Below are the code and all the weights of a small trained network. Each question names an input and a class and asks about switching units off, where a switched-off unit gives its printed mean instead of its output.

import numpy as np


def w(rows, s, z=0):
    codes = np.array(rows[::2]) - 128.0
    scale = np.full(codes.shape[1], s)
    scale[-1] = z or s
    return codes * scale


def f(y):
    return y / 2 * (1 + np.tanh(0.7978845608 * (y + 0.044715 * y**3)))


def log_softmax(a):
    a = a - a.max(-1, keepdims=True)
    return a - np.log(np.exp(a).sum(-1, keepdims=True))


def net(x, mask):
    res = np.array(x, float).reshape(1, 4) / 4 @ E
    y = f(res @ A[0][:, :-1].T + A[0][:, -1])
    res = res + np.where(mask, y, B[0][:, -1]) @ B[0][:, :-1]
    return log_softmax(res[-1] @ U[:, :-1].T + U[:, -1])


A, B = {}, {}
E = w([
[92,221,116,63,169,150,207,115,217,174,182,147],'x0',
[34,95,136,14,41,145,253,22,73,37,70,133],'x1',
[162,136,228,155,71,202,70,99,191,233,148,237],'x2',
[25,179,232,120,13,204,98,173,14,134,190,115],'x3',
],0.0057)
A[0] = w([
[125,143,120,120,140,125,146,149,130,122,125,112,94],'N1',
[202,113,88,168,198,67,121,145,150,134,104,81,109],'N2',
[173,106,154,224,143,126,38,188,112,171,141,117,160],'N3',
[144,86,209,131,69,189,114,72,142,163,100,218,189],'N4',
[93,64,133,126,83,128,129,122,43,37,78,106,154],'N5',
[193,115,99,142,179,90,137,105,199,147,83,164,236],'N6',
[102,201,202,124,97,224,112,154,124,193,203,158,187],'N7',
[186,110,149,247,136,115,2,222,122,168,157,128,156],'N8',
[66,162,190,83,83,188,144,126,110,125,174,134,110],'N9',
[157,173,177,154,131,165,96,152,166,230,180,162,255],'N10',
[160,172,111,145,162,139,116,130,221,218,161,182,159],'N11',
[173,142,99,124,180,107,141,98,214,165,132,175,181],'N12',
[84,96,121,104,102,111,159,86,93,52,74,97,102],'N13',
],0.0068,0.0034)
B[0] = w([
[113,128,107,143,141,126,105,141,117,131,136,130,126],'N1',
[173,74,106,143,111,166,83,132,171,139,165,167,201],'N2',
[113,185,121,119,183,12,153,152,103,106,108,76,221],'N3',
[85,89,174,179,73,226,46,145,97,181,202,236,208],'N4',
[173,131,191,58,76,138,179,66,192,74,78,121,209],'N5',
[186,99,131,83,100,160,136,102,196,94,125,140,216],'N6',
[86,125,254,171,40,197,77,149,80,193,157,196,230],'N7',
[104,195,126,131,195,13,154,168,109,114,103,70,254],'N8',
[111,106,113,168,106,171,74,145,107,173,194,203,196],'N9',
[110,173,233,131,52,151,135,111,108,156,111,127,236],'N10',
[157,141,203,83,48,143,161,66,167,108,87,123,215],'N11',
[173,127,151,73,99,148,147,84,199,67,90,127,200],'N12',
[162,145,164,67,120,112,158,90,189,74,82,101,189],'N13',
],0.0076,0.0087)
U = w([
[123,118,1,141,223,75,139,170,120,101,144,78,50],'0',
[43,145,145,227,117,153,40,182,57,243,191,177,47],'1',
[170,18,128,120,83,211,102,84,155,124,139,186,253],'2',
[136,204,159,87,128,83,200,104,137,86,78,42,136],'3',
],0.0073,0.0017)

Each question gives the input, the list of numbers given to net, and the class t.
The units are the neurons (one row each of A and B). Each row of codes is followed by its name. A weight is (code - 128) times the scale printed after its matrix; where a second scale follows, it is the last column's (A, B and U).
mask holds one flag per neuron, in row order. A switched-off neuron (its flag False) gives its mean, the last column of its row in B, instead of its output. The means were averaged over made-up inputs and are rounded, as every weight is.
A unit's drop is (log p(t) with every unit on - log p(t) with that unit switched off) / (log p(t) with every unit on - log p(t) with every unit switched off).
The circuit of an input: a set's keep is (log p(t) with only the set's units on - log p(t) with every unit switched off) / (log p(t) with every unit on - log p(t) with every unit switched off). Starting from the 12 units with the biggest drops (on a tie, the unit counted first), units are removed one at a time, each time the one whose removal leaves the highest keep (on an exact tie, the one counted first), for as long as the keep stays at least 0.8.
units of the circuit, in order: the units of the circuit, biggest drop first
unit that matters most: the unit with the biggest drop
top k neurons: the k neurons with the biggest drops, biggest first
drop when u is switched off: that unit's drop, to one decimal
input [-2,4,-2,6], class 2: units of the circuit, in order -> [N8]
input [0,-5,-6,-6], class 0: units of the circuit, in order -> [N10 N5]
input [-5,-2,7,-3], class 1: top 3 neurons -> [N4 N5 N13]
input [0,3,-2,6], class 2: top 3 neurons -> [N5 N8 N3]
input [-6,0,0,3], class 3: units of the circuit, in order -> [N7 N2]
input [1,-4,4,-4], class 3: units of the circuit, in order -> [N8 N3]
input [1,-5,-2,1], class 3: top 2 neurons -> [N4 N9]
input [8,-6,4,-3], class 3: units of the circuit, in order -> [N8 N11]
input [-5,7,6,7], class 1: top 3 neurons -> [N4 N7 N9]
input [1,4,-2,4], class 2: top 4 neurons -> [N8 N3 N9 N10]
input [-1,-1,-4,-7], class 2: top 2 neurons -> [N8 N2]
input [2,-3,-2,3], class 1: top 3 neurons -> [N5 N13 N12]
input [0,-4,1,1], class 3: top 3 neurons -> [N4 N9 N8]
input [-8,-3,-2,3], class 3: unit that matters most -> N5
input [5,-3,-5,-2], class 2: top 2 neurons -> [N8 N3]
input [2,0,8,-1], class 1: top 3 neurons -> [N4 N7 N5]
input [-7,-8,-3,-5], class 0: top 2 neurons -> [N2 N5]
input [6,2,-1,1], class 1: top 2 neurons -> [N5 N6]
input [-2,-7,8,-8], class 3: top 2 neurons -> [N8 N3]
input [-4,-5,-3,-8], class 0: unit that matters most -> N2
input [-2,-4,-7,6], class 0: drop when N10 is switched off -> 0.4
input [-4,-1,0,-4], class 0: drop when N7 is switched off -> 0.2
input [-1,7,0,6], class 2: drop when N13 is switched off -> 0.1
